Here is a tiny trained network, its code and every weight. The questions are about switching its units off for an input and a target symbol, where a switched-off unit gives its printed mean instead of its output.

import numpy as np


def w(rows, s, z=0):
    codes = np.array(rows[::2]) - 128.0
    scale = np.full(codes.shape[1], s)
    scale[-1] = z or s
    return codes * scale


def norm(h):
    return h / np.sqrt((h * h).mean(-1, keepdims=True) + 1e-5)


def f(y):
    return y / 2 * (1 + np.tanh(0.7978845608 * (y + 0.044715 * y**3)))


def softmax(a):
    e = np.exp(a - a.max(-1, keepdims=True))
    return e / e.sum(-1, keepdims=True)


def log_softmax(a):
    a = a - a.max(-1, keepdims=True)
    return a - np.log(np.exp(a).sum(-1, keepdims=True))


def net(x, mask):
    ids = ['ΛΩγεηθμξπσψ'.index(c) for c in x.split()]
    T = len(ids)
    res = E[ids] + P[:T]
    u = 0
    for l in range(3):
        q, k, v = (norm(res) @ M[l].T for M in (Q, K, V))
        z = softmax(np.where(np.tri(T) > 0, q @ k.T / 2**0.5, -1e9)) @ v
        res = res + np.where(mask[u], z, O[l][:, -1]) @ O[l][:, :-1]
        u += 1
        y = f(norm(res) @ A[l][:, :-1].T + A[l][:, -1])
        res = res + np.where(mask[u : u + 4], y, B[l][:, -1]) @ B[l][:, :-1]
        u += 4
    return log_softmax(norm(res)[-1] @ U[:, :-1].T + U[:, -1])


Q, K, V, O, A, B = {}, {}, {}, {}, {}, {}
E = w([
[170,106,139,87],'Λ',
[201,71,163,85],'Ω',
[90,89,115,179],'γ',
[179,116,148,105],'ε',
[118,68,137,175],'η',
[153,196,74,116],'θ',
[51,140,174,96],'μ',
[97,164,154,214],'ξ',
[182,119,197,203],'π',
[178,204,3,154],'σ',
[62,100,80,104],'ψ',
],0.0065)
P = w([
[101,1,154,103],'0',
[96,43,162,59],'1',
[128,52,143,116],'2',
[94,66,114,133],'3',
[109,89,127,145],'4',
[112,95,109,166],'5',
[128,82,93,163],'6',
[110,49,104,169],'7',
[99,90,114,171],'8',
[107,84,115,191],'9',
[119,53,98,181],'10',
[103,75,112,186],'11',
[102,58,107,176],'12',
[78,80,122,179],'13',
],0.00073)
Q[0] = w([
[122,221,109,3],'L0H0',
[150,79,95,79],'L0H0',
],0.0051)
K[0] = w([
[189,1,26,102],'L0H0',
[182,218,34,139],'L0H0',
],0.004)
V[0] = w([
[108,177,193,134],'L0H0',
[112,112,253,143],'L0H0',
],0.0043)
O[0] = w([
[95,66,31,178,64],'L0H0',
[35,3,72,170,2],'L0H0',
],0.0023,0.00098)
A[0] = w([
[186,98,92,38,194],'L0N0',
[46,160,30,100,7],'L0N1',
[143,143,179,158,134],'L0N2',
[182,139,158,253,135],'L0N3',
],0.0028,0.0014)
B[0] = w([
[104,216,226,127,213],'L0N0',
[236,157,116,114,89],'L0N1',
[110,125,115,75,153],'L0N2',
[103,3,130,44,255],'L0N3',
],0.0028,0.00087)
Q[1] = w([
[128,194,96,126],'L1H0',
[181,123,76,1],'L1H0',
],0.0059)
K[1] = w([
[117,35,177,241],'L1H0',
[86,61,254,164],'L1H0',
],0.0034)
V[1] = w([
[109,241,186,219],'L1H0',
[17,135,253,129],'L1H0',
],0.0037)
O[1] = w([
[46,63,93,253,223],'L1H0',
[32,92,229,204,1],'L1H0',
],0.0042,0.00047)
A[1] = w([
[150,53,66,214,98],'L1N0',
[240,112,253,74,225],'L1N1',
[176,188,130,231,150],'L1N2',
[215,164,36,142,3],'L1N3',
],0.0037,0.002)
B[1] = w([
[193,132,64,103,187],'L1N0',
[48,210,106,130,250],'L1N1',
[51,142,92,146,203],'L1N2',
[65,2,217,126,146],'L1N3',
],0.0042,0.0018)
Q[2] = w([
[147,86,134,69],'L2H0',
[168,110,254,160],'L2H0',
],0.0058)
K[2] = w([
[87,86,172,76],'L2H0',
[101,214,253,127],'L2H0',
],0.0038)
V[2] = w([
[252,170,236,243],'L2H0',
[71,152,98,243],'L2H0',
],0.0037)
O[2] = w([
[196,143,254,194,84],'L2H0',
[142,170,137,98,252],'L2H0',
],0.0059,0.0013)
A[2] = w([
[20,184,195,84,78],'L2N0',
[253,217,121,124,91],'L2N1',
[175,79,77,33,255],'L2N2',
[25,96,157,167,65],'L2N3',
],0.005,0.002)
B[2] = w([
[127,26,113,223,238],'L2N0',
[217,102,141,255,254],'L2N1',
[234,246,193,112,253],'L2N2',
[247,78,50,38,112],'L2N3',
],0.0035,0.0015)
U = w([
[46,173,208,74,48],'Λ',
[168,110,248,89,44],'Ω',
[123,102,69,70,37],'γ',
[68,139,181,127,21],'ε',
[205,51,133,52,155],'η',
[191,232,102,152,104],'θ',
[68,46,138,84,168],'μ',
[49,66,70,172,149],'ξ',
[146,65,172,238,90],'π',
[164,169,101,148,255],'σ',
[107,158,107,16,163],'ψ',
],0.012,0.0078)

Each question gives the input, a string of symbols that net reads in full, and the target symbol t.
The units are the heads (2 rows each of Q, K, V and O) and the neurons (one row each of A and B). Each row of codes is followed by its name. A weight is (code - 128) times the scale printed after its matrix; where a second scale follows, it is the last column's (O, A, B and U).
mask holds one flag per unit, layer by layer, with each layer's heads first. A switched-off unit (its flag False) gives its mean, the last column of its rows in O or B, instead of its output. The means were averaged over made-up inputs and are rounded, as every weight is.
A unit's drop is (log p(t) with every unit on - log p(t) with that unit switched off) / (log p(t) with every unit on - log p(t) with every unit switched off).
The circuit of an input: a set's keep is (log p(t) with only the set's units on - log p(t) with every unit switched off) / (log p(t) with every unit on - log p(t) with every unit switched off). Starting from the 12 units with the biggest drops (on a tie, the unit counted first), units are removed one at a time, each time the one whose removal leaves the highest keep (on an exact tie, the one counted first), for as long as the keep stays at least 0.8.
units of the circuit, in order: the units of the circuit, biggest drop first
most important unit: the unit with the biggest drop
k most important neurons: the k neurons with the biggest drops, biggest first
k most important neurons of layer l: the k neurons of layer l with the biggest drops, biggest first
drop when u is switched off: that unit's drop, to one decimal
input θ Λ π π θ θ Λ ε η, target σ: units of the circuit, in order	L1H0, L2N2
input γ ψ σ η μ ε μ ξ μ σ η η μ Ω, target μ: units of the circuit, in order	L1H0, L1N1, L2N0, L2H0
input σ θ η ξ μ μ Λ, target ξ: 2 most important neurons	L2N0, L1N1
input ξ ε η Λ Ω Ω, target Ω: units of the circuit, in order	L1H0, L0N0, L2H0
input σ π θ θ ψ η π σ ε θ Λ, target θ: most important unit	L1N3
input η Ω Ω Ω, target Ω: 4 most important neurons	L0N0, L1N2, L1N0, L2N0
input θ θ Ω Ω Λ θ Ω γ, target σ: 4 most important neurons	L1N0, L2N2, L1N3, L2N0
input π Ω μ η θ θ η Λ, target Λ: 2 most important neurons	L1N1, L1N0
input η θ ε Ω σ μ θ θ θ μ, target μ: 2 most important neurons of layer 1	L1N1, L1N2
input π θ π Λ π θ π θ, target π: 2 most important neurons of layer 1	L1N3, L1N0
input η η θ ξ π η θ ε ξ ψ, target ψ: 2 most important neurons of layer 1	L1N1, L1N2
input θ σ θ η, target σ: 2 most important neurons	L2N2, L1N0
input η θ θ μ η θ θ ψ Λ θ π Λ μ, target ξ: 4 most important neurons	L2N0, L0N3, L1N3, L2N2
input ξ η η θ θ μ ξ η μ, target ξ: most important neuron	L2N0
input θ ψ η, target ψ: 3 most important neurons of layer 2	L2N1, L2N0, L2N2
input θ θ σ Λ θ θ Ω, target σ: 2 most important neurons	L1N1, L2N1
input Λ ε Λ, target Λ: drop when L0N0 is switched off	0.5
input Ω η π θ θ θ ψ θ Λ γ η, target η: drop when L1N2 is switched off	0.1
input σ σ θ Ω, target σ: drop when L1H0 is switched off	0.2
input η θ θ θ η θ Ω θ θ θ ξ η η η, target η: most important neuron	L1N1
